Each row is followed by its class number.
[-16 -19 -12 -26 28 -24 -10 8 -21 2 5 -3 -26 42 32 2 24 -24 39 19 -21 6 -10 -7 53 22 1 -38 5 5 -2 -48 13 17 -32 -26 12 -25 -1 6 -7 -4 18 -19] | 9
[7 21 -12 -13 -16 18 47 27 -20 35 -12 23 14 -17 -31 51 8 -57 23 -5 35 15 5 6 8 13 6 -11 -26 -19 -6 1 14 -25 -27 -11 2 -31 20 5 -9 -14 51 17] | 2
[-5 27 -3 22 -27 -21 29 -38 0 13 5 7 -28 -37 21 -2 21 -42 -8 31 -9 -20 -4 -8 -29 14 1 24 5 26 -16 -24 -4 0 9 -17 -39 -18 -10 -18 2 19 -20 14] | 10
[6 -14 -23 49 -3 48 23 -29 -15 31 -28 60 16 -53 -24 -15 10 -13 1 5 15 22 27 3 -3 -49 9 24 18 -50 26 -2 18 57 -53 -45 19 4 16 -11 6 -35 -80 19] | 7
[33 -23 12 -67 0 22 -24 -14 -24 62 -24 7 37 15 -5 42 -15 2 -7 -7 11 -32 -12 -12 8 -45 -23 -2 -40 -31 12 40 -13 15 21 12 10 7 19 45 15 15 -5 23] | 0
[11 -4 -4 13 -23 2 47 -45 -7 27 -6 36 33 -17 -4 11 -6 -16 -6 -24 -1 11 22 -22 -58 -37 8 21 -8 -36 -12 -12 -5 -11 -9 33 -1 50 -2 -6 -16 6 -18 22] | 5
[-5 -14 -6 -6 -8 7 -8 18 -7 9 -6 9 13 7 -11 2 -8 10 10 0 4 7 0 -17 4 -16 -8 -10 6 -14 -4 7 -3 -30 -14 -15 -1 15 -1 10 -29 7 26 -3] | 5
[24 -16 -19 -13 -15 56 15 -8 6 31 0 2 64 -11 -6 74 -3 13 -15 -28 5 -42 -2 7 8 -3 35 16 -42 -56 48 -3 11 -32 10 1 -2 25 9 34 17 -26 54 -21] | 7
[-3 -14 5 -14 -31 15 -13 -28 15 5 6 32 -12 18 -42 -1 7 -33 -14 -99 -13 9 25 -11 -10 -40 -2 37 -27 -11 8 14 -22 14 -10 38 33 30 3 -36 -35 -24 -2 40] | 4
[-9 1 -13 -33 10 0 -14 -3 -7 22 -5 -5 9 -8 18 1 6 -11 12 -5 -8 8 4 -9 -6 -26 -6 -8 -1 -6 2 -8 5 -10 -13 11 -9 5 3 7 41 -6 18 -1] | 9
[-7 -9 12 -31 -19 38 0 3 -20 21 -19 23 5 -12 -33 29 -2 -21 -34 -8 35 -36 -9 -15 17 6 -5 20 -32 -60 20 8 6 27 36 -39 -12 2 -1 2 -12 2 -10 39] | 0
[1 38 15 3 -12 -29 3 -7 3 -10 24 35 -45 10 -11 25 5 -3 46 0 8 -63 -29 -31 0 55 -2 -8 13 19 16 -16 17 7 7 45 -10 0 -13 4 -9 35 15 22] | 3
[35 -67 -22 -18 -1 -15 15 -21 -28 47 -35 10 57 -1 -32 48 -9 -10 40 -35 15 34 -22 -37 20 -101 -7 31 33 -19 37 23 19 22 1 -16 9 31 0 -2 -36 28 -10 1] | 9
[-22 -34 6 9 25 -14 -27 -31 4 16 -24 24 8 -25 42 -13 54 -31 -43 14 -32 21 -8 -16 -7 -30 8 15 -5 19 15 -48 21 19 -38 -78 -8 12 -14 -36 30 14 -52 -10] | 8
[0 -28 5 -2 9 13 -15 42 -27 7 -35 -8 58 -51 -22 -43 -16 17 14 -13 5 -18 -7 -3 42 -45 -2 -7 18 -26 7 25 -4 -24 -9 32 -6 9 10 10 -2 2 2 48] | 3
[-35 26 4 -25 -18 34 -41 -25 15 7 22 -13 -27 8 -4 22 6 25 -56 -28 -14 -47 -58 -31 12 -22 -16 6 -25 -10 4 -33 12 -38 42 17 -30 16 -34 0 2 -11 41 -11] | 7
[18 -1 -30 -26 -23 6 11 -55 28 30 -47 60 41 29 -43 25 -18 -47 -6 -46 -34 32 8 -46 -44 -32 -3 35 -41 -50 11 -48 17 22 -22 66 15 34 -9 -14 -15 -36 5 28] | 7
[34 -2 -32 14 -17 3 -24 0 5 -8 -37 43 -30 -1 3 15 10 -12 5 21 36 -57 -19 -21 35 32 15 8 -5 -14 28 -2 14 51 3 27 2 9 7 -26 -18 36 -25 48] | 0
[26 9 -14 0 -40 25 60 -50 5 17 10 31 4 -30 -25 -9 28 -33 -60 -40 -15 0 14 0 -17 4 -3 3 -14 -3 1 -18 29 43 -30 -36 17 3 -16 -19 22 -12 40 -19] | 2
[7 -17 17 -21 33 6 -38 10 -17 8 -19 35 -24 18 -4 -43 26 -1 -32 -16 -20 0 19 6 65 1 28 -29 27 -17 -6 -16 -10 8 31 31 50 15 0 -30 16 40 -21 27] | 6
[4 13 23 20 -50 -1 8 14 -10 16 40 11 -19 13 -16 18 18 -2 14 3 -8 -51 -21 22 7 80 -9 -18 -16 3 -7 -13 -7 13 18 -14 -21 -19 -15 -2 -29 11 17 22] | 3
[8 -1 28 -19 -40 -21 19 -15 -20 4 25 0 -3 53 -36 14 18 15 5 17 -5 2 -3 5 15 43 11 1 -32 -47 -3 -17 -11 18 45 -12 0 4 -6 -8 -77 22 4 3] | 1
[15 -2 -4 -18 -2 -3 6 25 -25 20 -5 -6 28 3 11 16 -10 -19 11 11 0 22 7 4 0 -29 -11 -19 -18 -14 3 -2 7 -11 -35 -6 -1 -9 5 11 8 4 12 2] | 9
[-3 -38 17 -5 36 -5 -27 23 -42 55 -60 24 37 -15 -2 -12 -7 -29 -32 -3 35 -9 12 -46 24 -114 32 -24 -4 -24 6 11 13 -19 7 6 26 15 -3 1 -7 -3 -28 21] | 0
[17 5 -3 31 -11 -22 46 -26 -32 4 -28 12 16 -40 25 4 24 -57 20 47 11 -14 13 -26 -7 -35 28 -22 -2 -48 25 -69 50 34 -20 -34 -35 17 -25 -22 17 55 -21 38] | 9
[23 -23 23 8 -5 -31 -11 33 -6 26 3 19 17 -19 3 -41 1 5 -5 -27 74 -13 35 -13 6 -51 2 35 10 -24 16 44 3 -20 -14 77 -9 10 11 -33 -19 1 -14 12] | 6
[-20 -39 0 3 15 0 -5 6 10 29 -5 13 0 11 4 -5 6 23 -7 -29 -10 -2 11 -9 -10 -13 -6 17 5 2 -14 41 -8 -10 -6 12 9 36 -3 -12 -2 -30 29 -12] | 3
[23 -10 -16 20 -19 -29 3 -33 -18 68 -15 28 8 -24 15 27 37 -20 7 13 13 14 -19 -10 11 -57 22 4 -15 -15 -17 -10 25 21 -38 -5 -11 -30 9 0 -5 -17 -21 0] | 10
[-24 -12 -9 11 14 -2 -17 14 -4 27 -17 -21 23 -7 17 3 -12 -13 3 -7 -19 15 3 -8 -10 -25 -6 -18 -12 -4 -6 10 -13 -33 25 -32 -30 0 -9 19 20 -7 12 7] | 4
[39 12 -22 21 36 15 -23 -42 -17 36 -22 28 -32 -14 12 39 51 -25 45 29 -38 -11 -20 -12 33 -32 29 -18 12 -18 8 5 5 41 -6 17 15 -20 12 23 22 28 -31 4] | 10
[8 19 1 -7 -2 -7 -35 3 -34 51 -24 -1 1 -23 -7 12 42 -58 -3 -2 -1 4 -4 -6 26 -90 37 -6 -20 14 -7 -6 -2 1 28 27 -25 -6 6 -24 6 21 -17 30] | 0
[55 21 17 -14 -30 -21 -37 -17 -7 28 4 -4 7 16 -23 -1 -3 -36 20 9 27 -3 13 -22 -34 -52 -18 -5 -33 12 18 13 -3 -29 3 52 4 -16 -25 -13 14 21 10 34] | 9
[39 -52 23 18 -22 16 -17 -27 10 -13 23 -5 4 44 -6 -13 15 28 -17 10 12 16 -3 17 27 -2 21 31 -4 -6 5 -9 7 78 13 -14 18 46 -2 -24 -18 7 -8 7] | 3
[15 4 56 -21 -34 7 6 41 24 -46 21 -53 32 17 5 39 -55 35 -41 12 2 7 10 25 -33 9 -33 27 -13 34 3 -10 -6 -31 13 -45 -33 42 8 32 -9 39 12 -4] | 6
[-22 -37 -11 -12 -14 -25 -23 -14 -19 -10 2 12 -19 39 38 -20 31 -35 -22 -13 -6 -19 22 -2 15 5 18 -4 -36 -8 8 -29 -3 37 -23 -15 -12 2 -16 -41 -52 -10 -7 -25] | 0
[16 -16 3 5 -20 -9 -30 70 -13 42 -5 6 18 23 1 -17 -8 -3 50 -12 45 -33 5 -4 14 -19 1 -4 -1 5 16 17 9 -45 -25 50 -3 3 1 -35 0 9 59 29] | 3
[-19 0 15 -37 -41 -11 10 -56 8 26 -1 20 8 -34 -60 23 -12 -11 7 -58 11 25 -16 -24 -25 -65 -19 49 -14 1 -15 32 -2 -7 -30 -3 31 7 10 21 -6 -38 -36 17] | 8
[-2 -33 -7 14 -31 29 -15 29 17 -6 11 28 -7 -23 12 7 46 -43 26 -36 29 -80 26 12 59 43 28 -46 -35 -38 -2 -47 16 15 -96 10 6 8 0 -18 -17 -32 90 44] | 6
[8 -8 9 57 -45 44 -17 -9 18 41 14 26 -15 -38 -19 40 2 4 -13 -47 6 -7 -32 7 -12 -8 0 26 -20 -24 -14 55 -18 -20 31 -3 9 35 -17 5 -15 -9 -22 42] | 4
[11 -13 -2 0 -23 11 -3 -4 -1 7 -7 1 37 -16 7 21 -16 5 9 0 30 14 15 0 -18 -23 15 21 -31 -14 10 17 7 -16 -24 -19 -9 38 -4 8 20 4 18 0] | 0
[8 10 9 33 13 -35 -10 -22 23 17 0 18 -18 17 13 -16 8 10 -5 30 11 30 43 -15 -29 -1 9 -33 1 33 -34 5 4 -24 -13 15 18 15 -27 -4 44 6 15 -23] | 6
[6 1 -3 0 8 4 30 -25 1 -3 2 -19 20 7 13 -26 13 -34 -2 26 6 -8 33 11 -10 15 7 27 -24 -12 13 -28 -16 -10 13 24 -13 -8 6 -19 2 -16 -2 5] | 7
[-9 -15 -6 -20 -16 7 -3 -15 2 11 10 -16 31 15 10 13 -18 -3 8 1 3 27 3 -12 -30 -14 -11 24 -13 -2 -5 -16 -8 -25 16 -5 -37 26 -11 11 1 -5 28 -13] | 5
[-9 -6 -12 -15 -12 28 15 5 10 12 3 -14 31 -11 19 39 -18 -1 25 19 15 -10 -4 -5 -18 9 -15 15 -17 -9 15 10 7 -1 -29 -45 -22 18 15 28 46 4 30 -11] | 8
[-6 8 23 -13 -13 3 -41 -18 22 25 6 14 -53 41 -55 4 16 37 -21 -66 13 -38 -12 -8 -18 28 -24 -6 9 -28 7 7 5 29 71 38 8 -1 -15 -6 1 -24 9 11] | 2
[-35 -22 4 1 1 17 -19 -12 -4 25 -2 5 4 -11 15 2 1 -3 -19 -9 4 23 4 -2 -21 -25 4 24 -5 -26 -15 7 -9 -3 9 -9 -25 11 -8 -3 8 -27 -7 -10] | 10
[45 -73 8 -3 22 -5 -51 -40 5 10 -30 24 34 51 -1 -4 14 -14 -59 -38 -33 19 23 -11 -11 -36 10 5 -11 -48 34 -62 16 48 13 -51 36 6 -12 -15 -20 -22 -57 -2] | 6
[-1 8 11 -19 10 -8 24 -14 -38 13 6 34 -3 2 -18 -72 30 -36 1 -11 -26 1 38 -14 18 -19 18 2 20 -8 11 -44 -10 36 -13 21 28 -4 17 -42 -25 10 -38 18] | 1
[17 -8 -9 -28 -25 18 -13 -10 -16 22 2 13 -26 10 2 14 6 -1 -5 4 2 -15 -8 -6 43 -9 6 55 -12 -31 35 33 1 35 29 -12 -1 -1 16 -9 7 13 -44 -2] | 8
[69 -19 56 18 -6 1 14 38 -3 24 -4 10 17 5 -15 -6 12 -15 -42 44 18 -1 -16 -1 6 -34 -6 -10 5 -8 -6 16 12 15 -5 -43 34 14 7 15 -38 52 -7 14] | 5
[-10 -51 -12 -57 12 15 28 -73 -22 51 -36 13 56 -21 23 -28 15 -47 -6 -6 -8 51 30 -6 -10 -63 10 14 -3 -20 -23 -43 3 19 -33 -49 20 10 33 16 26 -41 -23 4] | 2
[-13 15 3 9 -35 -5 29 -17 -10 6 -5 -22 23 -31 -14 23 5 -13 28 40 24 33 2 4 6 -8 18 40 -25 -4 -4 -13 5 -41 -9 -55 -13 -15 13 7 7 -8 -33 11] | 8
[34 -6 25 43 -16 -25 -20 31 17 24 14 -2 12 31 -7 40 -4 29 -11 24 41 36 25 22 -46 3 6 27 -25 -1 10 50 -5 -17 4 -10 -17 -15 4 1 -14 -20 0 -27] | 10
[26 -62 9 -7 13 4 -46 10 -11 67 -19 -1 11 6 -1 -86 9 9 -47 -26 -22 25 6 4 31 -81 26 22 29 -3 -6 11 -3 14 53 2 39 38 -16 -45 33 -5 -8 5] | 1
[-30 11 13 -16 -1 7 -21 -26 -11 22 -14 19 9 -16 -22 -31 -16 12 17 -3 48 -10 -14 -28 -1 -63 2 18 31 -23 3 -16 -3 -5 13 59 3 7 27 12 -14 -17 -68 30] | 7
[-37 -38 36 4 75 7 -52 -5 8 55 -7 -7 -17 11 1 1 30 55 -11 -21 -58 28 -21 -6 23 -15 -41 2 6 -1 -36 40 -25 -4 15 31 1 -4 -16 38 16 -54 -16 -26] | 10
[19 27 2 -31 2 -27 4 3 -26 77 -47 9 22 -6 -25 8 -12 -21 12 -6 18 30 -1 -15 -17 -92 -6 -3 -13 -4 -15 24 19 -44 -18 59 21 -42 4 10 48 1 3 5] | 10
[-22 -4 25 8 -19 -15 26 -2 1 10 -7 1 15 -2 -21 49 13 -18 -22 -28 31 -12 -12 -14 -16 6 7 24 -45 -15 -8 -15 7 -13 17 26 -27 26 -18 -18 -42 -6 13 16] | 0
[-3 -15 23 0 32 16 -48 24 -10 49 -16 -6 30 -20 -3 -3 18 48 -61 25 3 -7 -10 -7 24 -13 -7 -8 -6 13 -3 61 -30 -37 64 -15 -15 7 -3 20 15 10 -14 -8] | 0
[57 26 -7 -18 -60 -6 48 -8 -12 -18 17 -16 -4 -7 -1 -24 25 -28 -31 -7 -2 -10 40 38 46 -9 38 24 -66 -3 3 -6 21 32 -64 12 30 -19 15 -12 6 -16 26 -22] | 0
[5 -2 4 20 11 11 -41 37 10 27 -5 25 -59 27 16 40 33 -5 -2 2 -8 -55 -23 -11 38 17 -12 -25 -16 1 5 -17 22 36 -43 7 -5 -28 -2 -3 -9 -19 30 10] | 10
[27 -19 7 15 0 38 -24 60 1 25 1 -21 23 39 13 -20 -49 1 22 26 12 5 3 12 -7 10 -27 -3 23 2 16 16 -22 -6 25 -74 17 -11 33 37 11 5 -18 14] | 4
[-13 2 -20 -13 14 23 -4 -11 4 13 -9 1 17 -14 6 5 15 -16 0 24 -4 8 7 4 10 -9 19 0 -14 -20 1 -11 -6 -22 -1 -17 -12 3 14 5 17 -15 25 4] | 7
[-26 2 -15 -17 13 28 8 -19 10 16 -7 4 16 -9 7 16 -7 3 -11 11 17 -10 3 -11 -12 -13 1 -8 -17 -22 -1 -8 5 -20 -11 -5 -7 15 3 16 33 -23 39 -5] | 7
[1 5 -13 -17 -28 5 -3 -17 -5 -19 13 -19 5 1 28 18 0 -42 -29 -1 18 1 -4 9 -19 0 24 -4 -33 -7 -2 -45 8 -13 19 -16 -36 5 -4 -15 -2 3 39 4] | 2
[34 -28 49 65 4 -6 -22 50 -18 32 -36 4 41 23 -26 3 13 6 -64 55 -16 45 36 16 35 -42 58 -50 -28 2 -9 30 -10 -11 28 -24 42 21 -17 -6 -18 26 -34 -6] | 8
[9 -37 -19 40 -1 -14 -19 -25 -6 42 -12 -12 44 -33 39 -42 17 -29 -38 0 -36 43 0 -25 -47 -86 -16 19 -5 -14 -17 -13 -3 -17 -8 -20 -38 19 -24 -27 -13 -30 -34 -3] | 9
[-1 -18 -11 4 -17 24 5 -10 -14 35 -4 16 25 -11 6 24 -3 -4 1 13 20 4 13 -12 -8 -20 1 0 -24 -22 -7 10 -7 -27 -6 -2 -21 20 -11 6 -3 -3 19 9] | 5
[3 -13 -11 10 -1 6 -8 -7 12 12 -14 15 31 -5 8 8 -12 24 -5 4 5 23 32 -3 -32 -3 -20 -6 -10 -29 -9 6 -2 -10 -29 -17 -13 16 3 12 15 -11 -2 0] | 6
[-32 -27 -15 11 5 31 12 -8 -4 43 -23 11 51 -1 5 27 -19 4 12 30 11 38 16 -21 -21 -4 -11 -2 -26 -20 -9 15 -5 -30 -32 -52 3 16 -5 20 32 -27 5 -16] | 8
[-19 -2 17 31 -53 -2 -14 27 1 -7 23 18 -51 55 -37 -12 -13 -28 -16 -32 48 -27 18 10 14 -2 47 -4 -5 -21 -1 -27 1 16 31 34 23 8 -11 -48 -71 -38 3 15] | 7
[5 -21 3 1 6 -1 -3 -20 -19 46 12 12 -24 36 21 -12 29 11 -2 21 -28 49 22 13 26 0 -3 18 6 4 -26 3 -24 30 15 -34 -2 -8 37 4 -36 -36 -51 -14] | 2
[30 13 7 22 -58 -3 3 -44 9 44 26 -8 19 -12 20 44 18 -36 -7 54 16 -1 -11 1 -32 14 4 9 -82 6 -22 -2 -7 -31 -2 -30 -29 -4 -24 2 29 3 20 20] | 8
[1 -23 9 9 -19 -8 -15 44 -14 -24 2 -14 12 35 18 -25 -5 -22 -8 -15 0 -2 24 12 17 -5 14 10 -19 6 12 -51 -3 13 -23 -11 -14 20 7 -42 -47 -1 -2 21] | 0
[10 -21 -30 -17 20 -2 13 -28 -9 10 -64 14 31 0 16 -72 4 -42 -49 -14 -71 50 31 0 -14 -35 -19 -4 4 -20 -21 -48 5 24 -30 6 30 -6 -6 -26 23 0 -54 -10] | 6
[-52 -40 8 4 5 2 -33 -57 2 -5 -7 23 34 -13 29 -37 18 -1 -64 -20 -34 8 4 -18 -22 18 33 -15 -21 -26 -27 -66 -16 -12 20 -38 -1 48 -33 -7 -9 -28 -31 5] | 0
[-13 -21 -19 -1 6 33 -10 2 -1 8 -16 1 25 -16 33 29 -1 -14 -23 34 -14 -6 -7 -15 9 5 1 0 -26 -9 14 2 0 -10 -6 -58 -24 22 -11 3 36 17 17 -3] | 8
[-15 54 15 -12 -43 -21 21 -19 -5 -47 47 -17 -42 -34 -38 -3 -18 17 -18 -24 -24 -21 16 15 -30 17 -11 19 -15 20 -7 27 -34 -14 35 16 -36 6 -9 -8 -28 7 -1 29] | 1
[30 29 16 -10 26 6 -21 -15 -7 14 29 2 -46 18 26 16 30 -53 7 10 -19 -20 -11 -15 -8 0 -10 -9 -7 13 10 -36 3 9 26 -5 -24 -9 -1 -8 19 29 22 28] | 2
[43 19 9 28 -63 -42 45 -14 -27 9 -4 -14 18 -28 -20 -13 0 -6 -38 22 9 13 12 8 1 -79 59 1 -19 5 -12 -16 22 -1 4 -3 9 7 -2 -18 -37 16 -22 -3] | 1
[-26 -16 -10 -2 -4 13 -21 -5 5 9 -11 18 5 -28 7 -28 19 5 -1 -9 -10 7 17 -14 7 -6 -17 51 3 8 24 23 -14 -9 -25 -7 -21 21 0 -37 18 3 -29 4] | 8
[-6 -5 -12 20 -32 13 3 -6 5 42 9 -4 16 -9 4 -4 -2 22 -13 4 3 -2 8 5 -12 7 5 -3 -21 -4 -15 43 -11 -39 5 -15 7 17 -20 -2 46 -7 26 -25] | 8
[59 0 24 -13 -3 -9 15 -9 -4 38 8 -9 -19 69 -16 14 -17 26 -42 -2 7 5 -7 5 -6 -11 -9 -17 -1 1 -8 -14 20 -1 35 -49 65 -18 14 18 11 -8 11 -6] | 2
[38 13 -45 1 -29 11 24 -13 -1 16 13 -9 -12 4 32 36 27 -15 65 32 -11 -42 2 12 33 61 -4 -9 -9 -7 6 -32 8 -23 -31 -56 -12 -25 14 10 17 29 50 0] | 6
[-1 -43 27 2 2 -3 -34 30 -25 61 0 -14 17 32 -31 -23 5 2 -25 -37 30 10 -2 6 20 -60 25 5 5 19 -12 27 -12 -74 50 1 49 -6 -12 -36 -12 -25 23 -1] | 3
